Here is a tiny trained network, its code and every weight. The questions are about switching its units off for an input and a class, where a switched-off unit gives its printed mean instead of its output.

import numpy as np


def w(rows, s, z=0):
    codes = np.array(rows[::2]) - 128.0
    scale = np.full(codes.shape[1], s)
    scale[-1] = z or s
    return codes * scale


def f(y):
    return y / 2 * (1 + np.tanh(0.7978845608 * (y + 0.044715 * y**3)))


def log_softmax(a):
    a = a - a.max(-1, keepdims=True)
    return a - np.log(np.exp(a).sum(-1, keepdims=True))


def net(x, mask):
    res = np.array(x, float).reshape(1, 5) / 4 @ E
    y = f(res @ A[0][:, :-1].T + A[0][:, -1])
    res = res + np.where(mask, y, B[0][:, -1]) @ B[0][:, :-1]
    return log_softmax(res[-1] @ U[:, :-1].T + U[:, -1])


A, B = {}, {}
E = w([
[106,70,111,172,132,189,93],'x0',
[185,147,198,153,115,146,87],'x1',
[84,126,160,132,128,207,151],'x2',
[81,154,92,192,64,111,117],'x3',
[10,103,174,84,178,89,114],'x4',
],0.013)
A[0] = w([
[91,148,169,128,107,131,126,41],'N0',
[155,81,156,111,157,83,63,100],'N1',
[158,128,140,115,164,92,78,126],'N2',
[152,149,123,103,174,80,170,200],'N3',
[150,103,141,117,158,95,76,110],'N4',
[137,124,152,117,116,104,170,165],'N5',
[144,109,162,108,154,158,178,157],'N6',
[127,147,126,190,118,152,109,147],'N7',
[186,130,76,184,53,123,134,133],'N8',
[161,129,149,126,111,194,131,130],'N9',
[136,123,55,81,134,54,165,245],'N10',
[7,117,130,86,148,119,150,213],'N11',
[113,166,86,88,124,77,165,200],'N12',
[95,124,199,171,106,144,87,101],'N13',
[117,108,188,134,127,131,136,244],'N14',
[205,162,119,162,126,207,153,255],'N15',
[164,189,132,117,118,102,146,40],'N16',
[109,124,108,120,98,70,167,127],'N17',
[189,171,101,107,82,98,135,213],'N18',
[142,83,70,95,96,137,62,250],'N19',
[191,124,158,120,120,90,115,112],'N20',
],0.015,0.0038)
B[0] = w([
[127,104,129,148,151,145,76,148],'N0',
[217,46,139,149,2,174,112,166],'N1',
[152,98,153,92,33,131,134,157],'N2',
[114,8,167,130,103,166,102,174],'N3',
[152,117,139,125,15,139,125,154],'N4',
[124,73,152,85,116,108,145,144],'N5',
[96,94,113,78,198,157,91,167],'N6',
[205,158,92,132,99,124,83,179],'N7',
[113,155,65,253,105,176,227,232],'N8',
[140,124,93,88,249,102,75,183],'N9',
[66,46,118,146,161,160,95,196],'N10',
[112,158,74,152,216,141,93,251],'N11',
[71,83,197,109,190,154,97,179],'N12',
[96,119,83,177,140,205,143,180],'N13',
[108,81,83,116,101,168,111,170],'N14',
[246,193,59,81,93,129,64,246],'N15',
[157,150,180,91,66,87,172,158],'N16',
[44,145,139,95,190,93,100,160],'N17',
[143,149,155,178,76,130,236,198],'N18',
[141,100,120,181,115,174,141,177],'N19',
[79,149,152,115,82,98,152,171],'N20',
],0.0093,0.018)
U = w([
[48,110,134,126,187,134,112,87],'0',
[160,182,118,137,86,85,157,1],'1',
[163,105,106,48,111,139,34,162],'2',
[105,118,50,252,118,185,140,196],'3',
[117,96,197,158,58,139,182,194],'4',
],0.014,0.0052)

Each question gives the input, the list of numbers given to net, and the class t.
The units are the neurons (one row each of A and B). Each row of codes is followed by its name. A weight is (code - 128) times the scale printed after its matrix; where a second scale follows, it is the last column's (A, B and U).
mask holds one flag per neuron, in row order. A switched-off neuron (its flag False) gives its mean, the last column of its row in B, instead of its output. The means were averaged over made-up inputs and are rounded, as every weight is.
A unit's drop is (log p(t) with every unit on - log p(t) with that unit switched off) / (log p(t) with every unit on - log p(t) with every unit switched off).
The circuit of an input: a set's keep is (log p(t) with only the set's units on - log p(t) with every unit switched off) / (log p(t) with every unit on - log p(t) with every unit switched off). Starting from the 12 units with the biggest drops (on a tie, the unit counted first), units are removed one at a time, each time the one whose removal leaves the highest keep (on an exact tie, the one counted first), for as long as the keep stays at least 0.8.
circuit, biggest first: the units of the circuit, biggest drop first
unit that matters most: the unit with the biggest drop
top k neurons: the k neurons with the biggest drops, biggest first
drop when u is switched off: that unit's drop, to one decimal
input [3,-7,2,-6,0], class 0: circuit, biggest first => N8; N15
input [8,5,-6,-7,-4], class 2: circuit, biggest first => N15
input [-8,-5,-5,5,-1], class 0: top 3 neurons => N17; N10; N12
input [-4,0,3,0,0], class 0: circuit, biggest first => N15; N8
input [-3,7,-6,6,-8], class 1: top 2 neurons => N16; N15
input [-7,4,2,-7,1], class 4: top 3 neurons => N15; N11; N20
input [1,-1,-1,-3,3], class 2: top 2 neurons => N8; N18
input [1,-4,-6,-5,1], class 2: top 3 neurons => N8; N18; N1
input [0,0,-3,-1,4], class 2: top 3 neurons => N8; N1; N18
input [-1,3,6,-1,7], class 0: top 3 neurons => N8; N15; N18
input [2,6,-7,-4,-6], class 1: drop when N15 is switched off => 0.5
input [2,8,-7,-2,-7], class 1: drop when N16 is switched off => 0.0
input [-2,3,8,1,-1], class 2: drop when N8 is switched off => 0.4
input [-6,-2,3,4,-2], class 4: unit that matters most => N11
input [-4,4,0,4,1], class 4: top 2 neurons => N11; N15
